Below is a small trained network, with its code and all its weights. Each question gives an input and a class and asks what happens when units are switched off, that is, made to give their printed mean instead of their output.

import numpy as np


def w(rows, s, z=0):
    codes = np.array(rows[::2]) - 128.0
    scale = np.full(codes.shape[1], s)
    scale[-1] = z or s
    return codes * scale


def f(y):
    return y / 2 * (1 + np.tanh(0.7978845608 * (y + 0.044715 * y**3)))


def log_softmax(a):
    a = a - a.max(-1, keepdims=True)
    return a - np.log(np.exp(a).sum(-1, keepdims=True))


def net(x, mask):
    res = np.array(x, float).reshape(1, 7) / 4 @ E
    y = f(res @ A[0][:, :-1].T + A[0][:, -1])
    res = res + np.where(mask, y, B[0][:, -1]) @ B[0][:, :-1]
    return log_softmax(res[-1] @ U[:, :-1].T + U[:, -1])


A, B = {}, {}
E = w([
[75,200,150,100,39,179,229,32,26,64],'x0',
[166,110,50,34,232,206,157,21,113,228],'x1',
[60,207,36,163,71,248,92,164,230,157],'x2',
[128,123,145,130,120,137,118,123,128,138],'x3',
[238,231,173,43,69,71,165,97,240,153],'x4',
[53,158,185,2,200,148,31,129,147,26],'x5',
[128,127,129,127,126,129,127,126,126,128],'x6',
],0.0056)
A[0] = w([
[64,151,203,28,186,133,84,112,130,53,102],'n0',
[194,93,220,108,148,1,158,92,73,103,113],'n1',
[79,125,178,30,171,143,54,145,157,50,91],'n2',
[33,65,125,208,133,146,103,192,36,89,106],'n3',
[72,170,186,54,166,158,54,94,125,43,60],'n4',
[172,54,103,134,205,83,13,230,219,142,80],'n5',
[134,204,154,112,73,160,194,63,84,85,133],'n6',
[195,123,133,153,185,67,62,188,203,174,83],'n7',
[70,178,46,159,56,176,87,179,204,131,120],'n8',
[199,212,186,86,70,80,153,134,192,124,125],'n9',
[57,167,145,109,64,156,194,91,55,95,109],'n10',
[168,80,200,120,178,50,156,121,58,131,126],'n11',
[126,143,202,185,42,69,111,193,115,44,17],'n12',
[188,65,185,115,124,14,137,132,51,73,131],'n13',
[182,77,112,225,63,110,212,107,104,189,71],'n14',
[95,167,197,201,32,50,98,201,145,42,34],'n15',
[79,194,85,151,96,209,133,133,219,152,66],'n16',
[102,195,141,91,63,165,187,71,60,85,93],'n17',
[170,113,116,216,76,105,222,110,110,192,92],'n18',
[220,235,163,67,72,78,175,97,199,160,139],'n19',
[70,166,146,96,55,146,195,87,75,72,84],'n20',
[88,207,77,173,51,202,89,159,198,123,144],'n21',
[166,110,89,41,205,208,156,4,97,200,3],'n22',
[192,211,154,34,84,91,130,127,191,118,118],'n23',
[35,74,98,157,174,186,111,133,19,130,139],'n24',
],0.0061,0.0018)
B[0] = w([
[221,192,75,217,36,138,202,218,152,146,205],'n0',
[73,138,180,38,156,225,180,188,49,124,237],'n1',
[228,165,58,204,35,103,193,223,141,141,203],'n2',
[181,64,105,194,184,162,24,43,105,24,224],'n3',
[227,161,87,199,23,121,196,228,137,133,195],'n4',
[35,48,199,147,95,40,201,90,236,185,254],'n5',
[67,59,181,155,127,87,125,77,200,158,200],'n6',
[51,32,190,147,124,59,151,70,211,150,214],'n7',
[77,135,196,36,161,192,180,163,37,150,221],'n8',
[159,51,122,202,184,174,34,57,93,26,215],'n9',
[69,49,190,152,116,35,145,105,212,179,194],'n10',
[81,134,207,43,143,221,173,183,49,133,211],'n11',
[148,237,23,53,230,47,79,48,109,208,218],'n12',
[84,165,214,38,186,203,191,165,43,146,228],'n13',
[226,193,73,204,24,132,182,224,142,119,215],'n14',
[151,244,5,80,222,56,61,35,141,194,242],'n15',
[80,157,205,56,182,221,186,191,49,118,200],'n16',
[58,52,190,148,118,38,150,106,218,184,200],'n17',
[229,183,80,193,42,106,196,216,132,133,209],'n18',
[182,44,145,207,168,195,41,72,80,1,242],'n19',
[68,59,195,130,107,64,177,95,209,194,193],'n20',
[56,169,172,48,177,210,199,177,46,106,225],'n21',
[148,244,28,63,215,44,66,43,115,205,233],'n22',
[179,69,117,215,150,196,53,95,94,40,207],'n23',
[177,44,116,214,167,194,16,71,95,32,213],'n24',
],0.006,0.0069)
U = w([
[175,17,128,222,155,211,16,74,85,16,143],'0',
[54,144,210,14,154,240,223,211,33,148,93],'1',
[38,13,204,162,88,20,183,100,252,210,36],'2',
[242,193,59,222,2,121,223,252,142,146,110],'3',
[150,245,15,46,211,48,55,46,116,222,8],'4',
],0.0088,0.0012)

Each question gives the input, the list of numbers given to net, and the class t.
The units are the neurons (one row each of A and B). Each row of codes is followed by its name. A weight is (code - 128) times the scale printed after its matrix; where a second scale follows, it is the last column's (A, B and U).
mask holds one flag per neuron, in row order. A switched-off neuron (its flag False) gives its mean, the last column of its row in B, instead of its output. The means were averaged over made-up inputs and are rounded, as every weight is.
A unit's drop is (log p(t) with every unit on - log p(t) with that unit switched off) / (log p(t) with every unit on - log p(t) with every unit switched off).
The circuit of an input: a set's keep is (log p(t) with only the set's units on - log p(t) with every unit switched off) / (log p(t) with every unit on - log p(t) with every unit switched off). Starting from the 12 units with the biggest drops (on a tie, the unit counted first), units are removed one at a time, each time the one whose removal leaves the highest keep (on an exact tie, the one counted first), for as long as the keep stays at least 0.8.
circuit, biggest first: the units of the circuit, biggest drop first
top k neurons: the k neurons with the biggest drops, biggest first
drop of u: that unit's drop, to one decimal
input [5,-6,-1,-4,-1,-4,3], class 4: circuit, biggest first -> (n15)
input [8,7,3,5,5,-1,-4], class 2: top 2 neurons -> (n17 n6)
input [5,-8,5,5,6,3,-3], class 4: top 2 neurons -> (n15 n12)
input [2,-3,7,2,8,8,0], class 0: top 3 neurons -> (n9 n19 n23)
input [5,-3,-4,-3,-3,-7,2], class 3: top 2 neurons -> (n14 n18)
input [4,-7,0,6,-4,6,-5], class 4: top 2 neurons -> (n15 n12)
input [5,-6,-8,1,-7,0,4], class 1: top 4 neurons -> (n13 n1 n11 n19)
input [0,8,4,-7,3,-8,5], class 3: top 3 neurons -> (n14 n18 n15)
input [5,6,4,-6,-1,7,5], class 3: top 2 neurons -> (n4 n0)
input [-8,-3,-1,-5,-2,7,8], class 2: top 2 neurons -> (n5 n7)
input [-2,-5,7,7,5,5,7], class 1: top 2 neurons -> (n21 n8)
input [8,1,-5,2,8,8,-1], class 0: top 3 neurons -> (n19 n23 n9)
input [-3,2,-6,0,-2,6,2], class 1: top 2 neurons -> (n11 n13)
input [6,3,2,-3,-4,-8,6], class 3: circuit, biggest first -> (n14)
input [-6,-6,-5,-4,0,7,1], class 3: top 2 neurons -> (n2 n0)
input [7,-2,6,-1,2,7,5], class 2: top 3 neurons -> (n17 n20 n10)
input [6,-1,6,-6,7,3,0], class 0: top 3 neurons -> (n19 n23 n9)
input [-5,1,-5,-2,-1,-7,-5], class 3: drop of n20 -> 0.0
input [-2,6,-7,-7,-1,-4,3], class 1: drop of n15 -> 0.1
input [-8,-4,0,-5,-7,8,6], class 2: circuit, biggest first -> (n5)
input [1,0,-6,-7,-5,-8,7], class 3: drop of n18 -> 0.8
input [-6,-4,-3,5,2,6,-7], class 2: drop of n7 -> 2.1
